Rows, each with its class:
[11 18 3 6 -22 -2 -20 29 32 -76 -18 9 11 -9 21 -12 -5 23 -9 -10 13 -23 7 3 15 5 -13 22 -6 -5 -6 -7 -14 12 -20 20 -22 -14 -18 4 -4 9 1 22 12 -22 -19 10 29 -7 9 -9 6 -12 -21 19 12 -15 31 1 4 -11 -15 -2 8 -11 20 16 -7 39 -13 -3 -32 23 6 23 -5]  z770
[-9 -11 -14 9 -4 -3 -5 43 53 -83 -2 2 -34 -7 19 -17 22 53 -16 5 -18 -18 -11 20 69 17 36 -8 46 6 -3 -17 1 8 -53 30 20 -14 -32 3 -20 16 19 10 -37 -29 -12 43 90 -21 17 5 39 -23 -21 1 -1 -49 -54 -4 -19 11 -11 -19 3 -14 2 41 5 64 28 -40 -45 16 41 -2 -6]  z770
[-11 -3 1 7 -5 -15 -11 22 36 -81 -3 10 -24 -27 14 -11 16 37 -41 -12 -9 -2 28 20 41 11 20 -9 53 -1 -6 -10 0 4 -43 36 12 -3 -26 -4 -25 9 -4 9 -40 -6 1 50 77 -17 8 -4 18 -15 -13 -8 -2 -47 -23 3 -18 26 -4 -7 8 -1 5 52 -7 59 15 -12 -33 25 26 22 -1]  z770
[-15 -9 -16 9 6 9 12 47 25 -22 20 5 -60 -11 24 -9 18 21 -48 14 9 1 14 -8 56 -12 47 16 20 2 -54 -3 19 -36 -8 8 34 -12 -24 -2 -6 -12 0 5 -49 -32 -17 -3 38 -35 7 5 34 0 15 -39 13 -7 -35 -9 -33 15 24 -16 -16 26 -1 16 0 27 20 -10 -44 12 19 7 -12]  z826
[-4 3 -24 5 -27 -5 -13 41 33 -95 -2 10 -14 -7 8 -14 8 20 -29 -17 12 -20 3 -2 26 20 -13 0 7 -9 11 3 -28 5 -31 25 -3 -3 -18 1 -17 2 -9 8 -5 -7 2 44 43 10 3 -10 -4 -3 -16 9 7 -28 43 8 -8 11 -6 -7 9 -6 -3 15 -4 48 6 -7 -22 15 4 7 9]  z770
[-7 6 3 9 7 -2 12 25 13 -21 16 -19 -38 -19 23 2 7 -1 -30 18 28 20 11 -14 28 -32 17 1 -3 9 -22 4 6 -13 -9 3 9 -14 -26 1 -10 8 -2 -2 -24 -19 -17 -17 14 -18 -17 -4 14 8 15 -18 23 -7 1 -6 -14 -1 22 -6 -6 16 -2 -34 -12 -2 28 -1 -14 -1 7 18 -3]  z826
[-12 11 16 6 -9 -4 -15 24 40 -89 -4 13 -15 -8 9 -27 -3 22 -27 -12 2 -12 16 12 42 12 9 -17 37 -7 18 -5 -4 7 -46 21 2 -11 -29 -2 -16 7 -2 4 -3 -8 -1 55 71 -1 4 0 12 -16 -14 2 4 -37 -10 5 -13 6 -6 -3 13 -18 -3 37 -2 57 9 -12 -22 25 18 20 10]  z770
[-12 -10 -2 -1 4 -12 25 30 13 -8 15 -16 -21 -35 34 -10 22 15 -27 -4 22 -4 8 4 86 -10 38 27 -33 -14 -38 17 9 -18 -3 9 9 -25 -32 10 24 -7 -10 3 -38 -19 -27 -9 13 -20 -7 7 21 11 -5 -27 40 -22 -49 12 -11 1 24 0 -39 -11 15 -3 -2 21 16 -7 -58 -11 11 30 -40]  z826
[-7 0 -4 9 -11 -12 -7 37 40 -80 -6 7 -21 -9 16 -21 9 44 -33 -7 -4 -16 -3 20 43 2 29 22 87 1 -14 -10 8 3 -26 23 -1 -10 -23 -7 -8 6 -5 21 -22 -12 -3 47 65 -11 10 -4 2 -18 -25 11 13 -26 -30 6 -17 -2 -18 -8 -3 -8 17 27 -11 45 11 5 -42 14 20 14 -9]  z770
[-2 11 13 0 -4 -6 19 32 24 -34 0 -6 -15 -16 20 -12 10 12 -31 -6 20 4 22 -9 38 -8 0 28 -39 -1 -17 5 6 -7 -17 7 2 -26 -22 7 -9 -7 0 -2 -6 -22 -25 4 22 -12 -2 -14 13 9 4 -13 24 -19 6 0 -14 6 19 -4 -9 2 -3 10 -9 24 9 3 -25 9 -5 24 -14]  z826
[-3 8 12 7 13 -3 20 15 25 -56 12 -14 -24 -21 33 -17 6 -2 -18 31 18 17 15 -9 25 -34 10 39 -4 -9 -5 19 8 -16 -6 11 21 -18 -28 -2 16 -1 0 24 -16 -22 -1 -3 22 12 -16 4 11 8 11 -21 34 -25 -1 19 -13 -1 24 9 -2 -3 7 18 -9 27 15 3 -14 -5 -5 45 -13]  z826
[-10 7 -4 20 -18 -3 -12 37 23 -81 -19 9 -17 -12 3 -13 -6 27 -32 -5 6 -21 15 11 24 13 3 26 26 -4 1 -4 -17 5 -20 33 -40 -15 -8 3 -18 11 -14 12 9 -6 -15 24 44 -16 1 -8 14 -6 -13 0 18 -24 1 3 -2 3 -11 -7 7 -3 9 24 -8 34 -2 -8 -31 24 14 6 -6]  z770
[2 0 11 1 7 -8 7 44 32 -39 -2 3 -13 -14 24 0 19 24 -43 -6 10 -8 2 -7 57 -6 15 18 -22 16 -11 -5 6 -13 2 12 18 -7 -18 19 15 -3 -4 -1 -63 -28 -20 -12 20 -27 1 4 3 -6 8 -21 17 -13 2 -7 -25 10 15 -15 -6 5 -17 14 1 21 26 -18 -48 19 13 -13 1]  z826
[-2 2 11 10 -9 5 -12 16 67 -84 -7 0 -3 -15 12 -19 7 40 -14 -7 -6 -6 11 13 41 11 12 -7 16 0 -6 -7 -10 15 -36 21 0 -17 -16 -4 -15 5 -7 16 -5 -8 -9 35 75 -16 16 -18 22 -16 -40 13 10 -37 -11 3 -14 0 -14 -9 9 -8 19 34 -7 50 11 -12 -37 29 10 15 1]  z770
